Here is a tiny trained network, its code and every weight. The questions are about switching its units off for an input and a target symbol, where a switched-off unit gives its printed mean instead of its output.

import numpy as np


def w(rows, s, z=0):
    codes = np.array(rows[::2]) - 128.0
    scale = np.full(codes.shape[1], s)
    scale[-1] = z or s
    return codes * scale


def norm(h):
    return h / np.sqrt((h * h).mean(-1, keepdims=True) + 1e-5)


def f(y):
    return y / 2 * (1 + np.tanh(0.7978845608 * (y + 0.044715 * y**3)))


def softmax(a):
    e = np.exp(a - a.max(-1, keepdims=True))
    return e / e.sum(-1, keepdims=True)


def log_softmax(a):
    a = a - a.max(-1, keepdims=True)
    return a - np.log(np.exp(a).sum(-1, keepdims=True))


def net(x, mask):
    ids = ['ζηθλμξσφψω'.index(c) for c in x.split()]
    T = len(ids)
    res = E[ids] + P[:T]
    u = 0
    for l in range(3):
        r = norm(res)
        for j in range(2):
            rows = slice(2 * j, 2 * j + 2)
            q, k, v = (r @ M[l][rows].T for M in (Q, K, V))
            z = softmax(np.where(np.tri(T) > 0, q @ k.T / 2**0.5, -1e9)) @ v
            o = O[l][rows]
            res = res + np.where(mask[u + j], z, o[:, -1]) @ o[:, :-1]
        u += 2
        y = f(norm(res) @ A[l][:, :-1].T + A[l][:, -1])
        res = res + np.where(mask[u : u + 8], y, B[l][:, -1]) @ B[l][:, :-1]
        u += 8
    return log_softmax(norm(res)[-1] @ U[:, :-1].T + U[:, -1])


Q, K, V, O, A, B = {}, {}, {}, {}, {}, {}
E = w([
[168,119,91,157,120,154,117,141,141],'ζ',
[157,121,91,162,109,145,110,146,110],'η',
[190,128,88,137,159,132,147,127,143],'θ',
[147,133,97,141,109,93,144,102,88],'λ',
[114,147,148,152,110,125,137,121,59],'μ',
[154,67,158,222,144,126,159,113,143],'ξ',
[95,117,76,142,162,162,177,144,93],'σ',
[75,163,122,152,84,157,81,126,121],'φ',
[94,143,108,6,174,159,40,111,85],'ψ',
[132,194,136,107,113,189,127,152,167],'ω',
],0.016)
P = w([
[124,110,214,210,160,15,186,255,171],'0',
[198,146,124,246,80,125,183,182,116],'1',
[186,159,123,228,95,138,176,158,97],'2',
[199,128,122,216,100,147,139,136,92],'3',
[194,122,119,196,108,159,130,119,86],'4',
[197,117,114,179,115,167,116,103,87],'5',
[189,107,117,156,113,178,115,87,80],'6',
[188,99,121,136,120,181,110,70,78],'7',
[179,90,120,116,124,182,100,61,77],'8',
[174,85,117,95,131,181,93,38,75],'9',
[170,75,122,83,132,188,78,44,74],'10',
[170,65,124,61,147,186,68,36,71],'11',
],0.0071)
Q[0] = w([
[163,117,79,145,118,145,102,175,100],'L0H0',
[48,167,136,92,172,145,102,152,134],'L0H0',
[190,98,162,123,143,117,79,94,103],'L0H1',
[226,116,61,189,129,250,106,84,35],'L0H1',
],0.011)
K[0] = w([
[146,79,138,96,136,133,96,30,87],'L0H0',
[161,197,142,118,74,41,109,227,152],'L0H0',
[155,62,78,44,175,146,110,73,76],'L0H1',
[80,128,110,2,156,219,51,84,90],'L0H1',
],0.0078)
V[0] = w([
[128,103,111,90,91,136,181,102,143],'L0H0',
[96,168,173,147,188,111,231,80,96],'L0H0',
[81,80,88,169,139,136,253,147,145],'L0H1',
[147,99,72,127,202,119,138,158,53],'L0H1',
],0.0061)
O[0] = w([
[12,112,95,159,200,114,154,133,168,73],'L0H0',
[165,195,85,203,166,180,192,96,111,96],'L0H0',
[3,59,71,185,200,190,72,209,108,21],'L0H1',
[72,92,40,55,47,204,201,98,105,254],'L0H1',
],0.0056,0.0028)
A[0] = w([
[183,116,147,203,141,124,105,55,183,117],'L0N0',
[188,153,179,154,117,49,88,77,154,150],'L0N1',
[96,21,158,188,171,105,152,68,191,218],'L0N2',
[3,94,93,123,174,198,51,114,98,43],'L0N3',
[149,157,145,65,181,50,57,153,105,251],'L0N4',
[47,116,163,132,170,87,120,188,238,130],'L0N5',
[100,105,105,105,177,111,155,75,83,66],'L0N6',
[150,168,78,128,113,131,157,120,97,145],'L0N7',
],0.0063,0.0012)
B[0] = w([
[107,118,115,156,89,135,154,96,63,253],'L0N0',
[27,123,98,132,204,191,112,162,78,237],'L0N1',
[117,172,178,50,95,134,150,54,166,179],'L0N2',
[91,166,125,102,130,189,175,92,59,159],'L0N3',
[90,121,138,224,155,115,221,75,133,128],'L0N4',
[197,114,97,171,170,138,61,137,255,119],'L0N5',
[171,151,120,187,89,106,91,157,93,142],'L0N6',
[158,59,120,148,159,84,105,88,100,240],'L0N7',
],0.0067,0.0031)
Q[1] = w([
[190,174,99,173,81,213,99,5,42],'L1H0',
[141,70,108,49,99,142,122,112,130],'L1H0',
[182,64,108,115,108,148,130,3,45],'L1H1',
[135,85,113,54,70,116,88,136,161],'L1H1',
],0.012)
K[1] = w([
[109,196,195,7,130,126,125,14,65],'L1H0',
[90,25,47,56,81,108,124,43,44],'L1H0',
[95,161,157,30,165,169,122,2,90],'L1H1',
[195,46,62,37,133,50,179,107,81],'L1H1',
],0.0074)
V[1] = w([
[194,145,122,102,152,221,109,183,207],'L1H0',
[87,15,50,152,141,38,145,108,112],'L1H0',
[203,157,45,96,204,82,170,137,111],'L1H1',
[158,88,172,205,163,176,254,75,183],'L1H1',
],0.0079)
O[1] = w([
[156,164,216,52,197,237,94,118,38,113],'L1H0',
[47,67,133,51,58,78,75,149,252,4],'L1H0',
[25,104,184,69,221,45,250,177,89,110],'L1H1',
[166,2,113,145,147,99,73,6,68,193],'L1H1',
],0.0073,0.0042)
A[1] = w([
[170,77,171,177,56,130,183,177,83,109],'L1N0',
[64,253,137,122,109,190,78,160,70,37],'L1N1',
[173,116,138,131,66,205,30,157,185,8],'L1N2',
[148,113,175,183,146,177,77,149,177,6],'L1N3',
[141,70,126,170,163,131,213,98,202,96],'L1N4',
[16,110,105,151,46,157,115,98,87,160],'L1N5',
[53,74,253,126,116,101,156,71,92,190],'L1N6',
[192,187,93,188,186,235,60,108,121,91],'L1N7',
],0.0064,0.002)
B[1] = w([
[133,150,116,12,191,112,135,116,150,205],'L1N0',
[203,103,126,123,146,72,169,111,107,178],'L1N1',
[158,141,191,82,16,166,140,179,149,167],'L1N2',
[116,249,127,63,135,178,87,175,168,132],'L1N3',
[94,183,75,85,29,62,53,216,69,152],'L1N4',
[141,41,11,110,228,123,181,179,126,198],'L1N5',
[243,177,47,72,145,166,96,160,210,153],'L1N6',
[3,138,136,247,117,86,162,4,71,253],'L1N7',
],0.0059,0.0051)
Q[2] = w([
[58,75,97,174,117,161,48,222,149],'L2H0',
[112,168,150,72,141,167,197,193,143],'L2H0',
[174,115,43,43,2,129,85,124,117],'L2H1',
[152,234,158,63,133,115,204,143,130],'L2H1',
],0.0081)
K[2] = w([
[96,144,2,155,77,174,156,208,66],'L2H0',
[136,139,200,94,216,80,126,139,147],'L2H0',
[133,147,112,80,110,116,179,76,209],'L2H1',
[17,178,196,97,224,116,16,161,199],'L2H1',
],0.008)
V[2] = w([
[137,108,147,161,226,159,11,198,175],'L2H0',
[114,152,157,27,223,91,96,171,96],'L2H0',
[76,85,212,83,72,148,36,170,226],'L2H1',
[254,135,87,47,76,78,224,115,126],'L2H1',
],0.0058)
O[2] = w([
[98,162,162,56,107,80,211,154,95,53],'L2H0',
[143,181,51,126,166,109,145,60,98,1],'L2H0',
[166,2,106,137,63,125,50,106,124,11],'L2H1',
[206,179,149,157,153,106,161,211,63,145],'L2H1',
],0.0088,0.0031)
A[2] = w([
[191,91,100,130,175,51,141,146,95,106],'L2N0',
[38,220,122,112,164,103,234,127,143,72],'L2N1',
[62,141,3,188,156,213,135,48,167,37],'L2N2',
[37,164,155,247,11,131,87,110,146,2],'L2N3',
[48,110,111,60,81,224,133,60,58,167],'L2N4',
[176,107,169,138,114,186,235,80,93,117],'L2N5',
[88,61,115,43,52,46,146,158,192,185],'L2N6',
[122,123,84,51,85,152,221,92,144,177],'L2N7',
],0.0076,0.003)
B[2] = w([
[130,126,158,134,151,170,102,109,234,204],'L2N0',
[161,94,130,141,48,190,98,108,169,201],'L2N1',
[99,153,92,71,131,144,91,205,99,235],'L2N2',
[134,211,62,24,134,123,9,108,206,186],'L2N3',
[139,132,103,191,153,119,230,169,179,229],'L2N4',
[103,116,162,82,124,74,44,139,103,253],'L2N5',
[99,216,170,126,158,112,140,97,84,212],'L2N6',
[87,89,124,166,155,118,80,143,131,206],'L2N7',
],0.011,0.0053)
U = w([
[76,143,144,128,128,12,143,121,100,192],'ζ',
[161,52,117,145,118,100,84,70,104,158],'η',
[193,153,79,53,113,98,195,99,92,63],'θ',
[155,111,162,52,254,101,80,144,123,7],'λ',
[140,175,173,171,170,173,145,103,50,209],'μ',
[144,115,195,75,88,118,112,209,74,189],'ξ',
[123,207,81,100,127,146,47,120,133,73],'σ',
[89,92,69,111,162,147,147,195,81,183],'φ',
[178,160,145,212,149,94,153,184,178,71],'ψ',
[97,123,158,110,101,173,188,94,167,117],'ω',
],0.0091,0.002)

Each question gives the input, a string of symbols that net reads in full, and the target symbol t.
The units are the heads (2 rows each of Q, K, V and O) and the neurons (one row each of A and B). Each row of codes is followed by its name. A weight is (code - 128) times the scale printed after its matrix; where a second scale follows, it is the last column's (O, A, B and U).
mask holds one flag per unit, layer by layer, with each layer's heads first. A switched-off unit (its flag False) gives its mean, the last column of its rows in O or B, instead of its output. The means were averaged over made-up inputs and are rounded, as every weight is.
A unit's drop is (log p(t) with every unit on - log p(t) with that unit switched off) / (log p(t) with every unit on - log p(t) with every unit switched off).
The circuit of an input: a set's keep is (log p(t) with only the set's units on - log p(t) with every unit switched off) / (log p(t) with every unit on - log p(t) with every unit switched off). Starting from the 12 units with the biggest drops (on a tie, the unit counted first), units are removed one at a time, each time the one whose removal leaves the highest keep (on an exact tie, the one counted first), for as long as the keep stays at least 0.8.
units of the circuit, in order: the units of the circuit, biggest drop first
most important unit: the unit with the biggest drop
k most important neurons: the k neurons with the biggest drops, biggest first
top k neurons in layer l: the k neurons of layer l with the biggest drops, biggest first
heads that matter: for each layer, one digit per head in row order, 1 if its drop is at least 0.15 and else 0, layers parted by /
input σ ξ ξ σ θ σ θ, target φ: units of the circuit, in order => (L0H1)
input φ ω η ψ φ σ η, target φ: heads that matter => 01 / 01 / 11
input η θ λ η θ, target ζ: units of the circuit, in order => (L1H0; L1H1)
input ω η η ω θ μ σ θ ω ψ η, target ω: heads that matter => 01 / 11 / 01
input ω σ σ ψ ω, target ω: heads that matter => 01 / 11 / 01
input ξ θ ω σ ξ ζ σ μ, target φ: units of the circuit, in order => (L0H1; L1N5)
input ω λ η η θ η θ η λ, target ζ: units of the circuit, in order => (L2N6; L1H0)
input η λ η φ σ η η ψ, target η: heads that matter => 01 / 11 / 01
input λ ζ ξ φ ω σ φ η σ ξ ψ ω, target λ: 2 most important neurons => (L0N4; L2N5)
input ζ η μ θ θ η ω η ω η, target μ: heads that matter => 01 / 00 / 00
input η λ ξ μ η ξ ξ η σ ω, target μ: heads that matter => 00 / 10 / 00
input θ ξ φ θ ω φ η η ψ σ ξ σ, target θ: heads that matter => 01 / 11 / 10
input ξ ζ ξ ζ η φ ξ λ σ η η ω, target μ: units of the circuit, in order => (L1H0; L0H1)
input ξ ζ ξ ζ, target η: units of the circuit, in order => (L1H1)
input ζ ξ λ η, target η: units of the circuit, in order => (L0N2; L1H1)
input μ η η η η, target ξ: heads that matter => 01 / 10 / 00
input λ η θ ξ μ ξ, target η: units of the circuit, in order => (L1H1; L0N2)
input ξ ζ λ, target η: units of the circuit, in order => (L0N2; L1H1)
input φ ξ ω θ μ ω μ η η θ, target λ: units of the circuit, in order => (L1H1; L2N0)
input ψ η ψ φ σ, target ψ: most important unit => L2H1
input η λ θ ζ ζ λ, target ζ: units of the circuit, in order => (L1H0; L2N6)
input σ φ λ, target σ: units of the circuit, in order => (L1H1; L2N3)
input η φ ξ ξ, target σ: units of the circuit, in order => (L1H1; L2N3)
input ω λ η σ ψ σ θ η η η ξ, target ω: 3 most important neurons => (L2N1; L0N5; L2N7)
input ω φ η σ ω ξ ξ φ η ξ η λ, target η: 3 most important neurons => (L0N2; L0N6; L0N1)
input φ η σ φ ξ η η, target η: units of the circuit, in order => (L1H1; L0N2)
input η η ξ ξ η η η, target ξ: top 2 neurons in layer 0 => (L0N4; L0N1)
input ω θ ξ λ ω ξ φ ψ σ, target ω: most important unit => L1H1
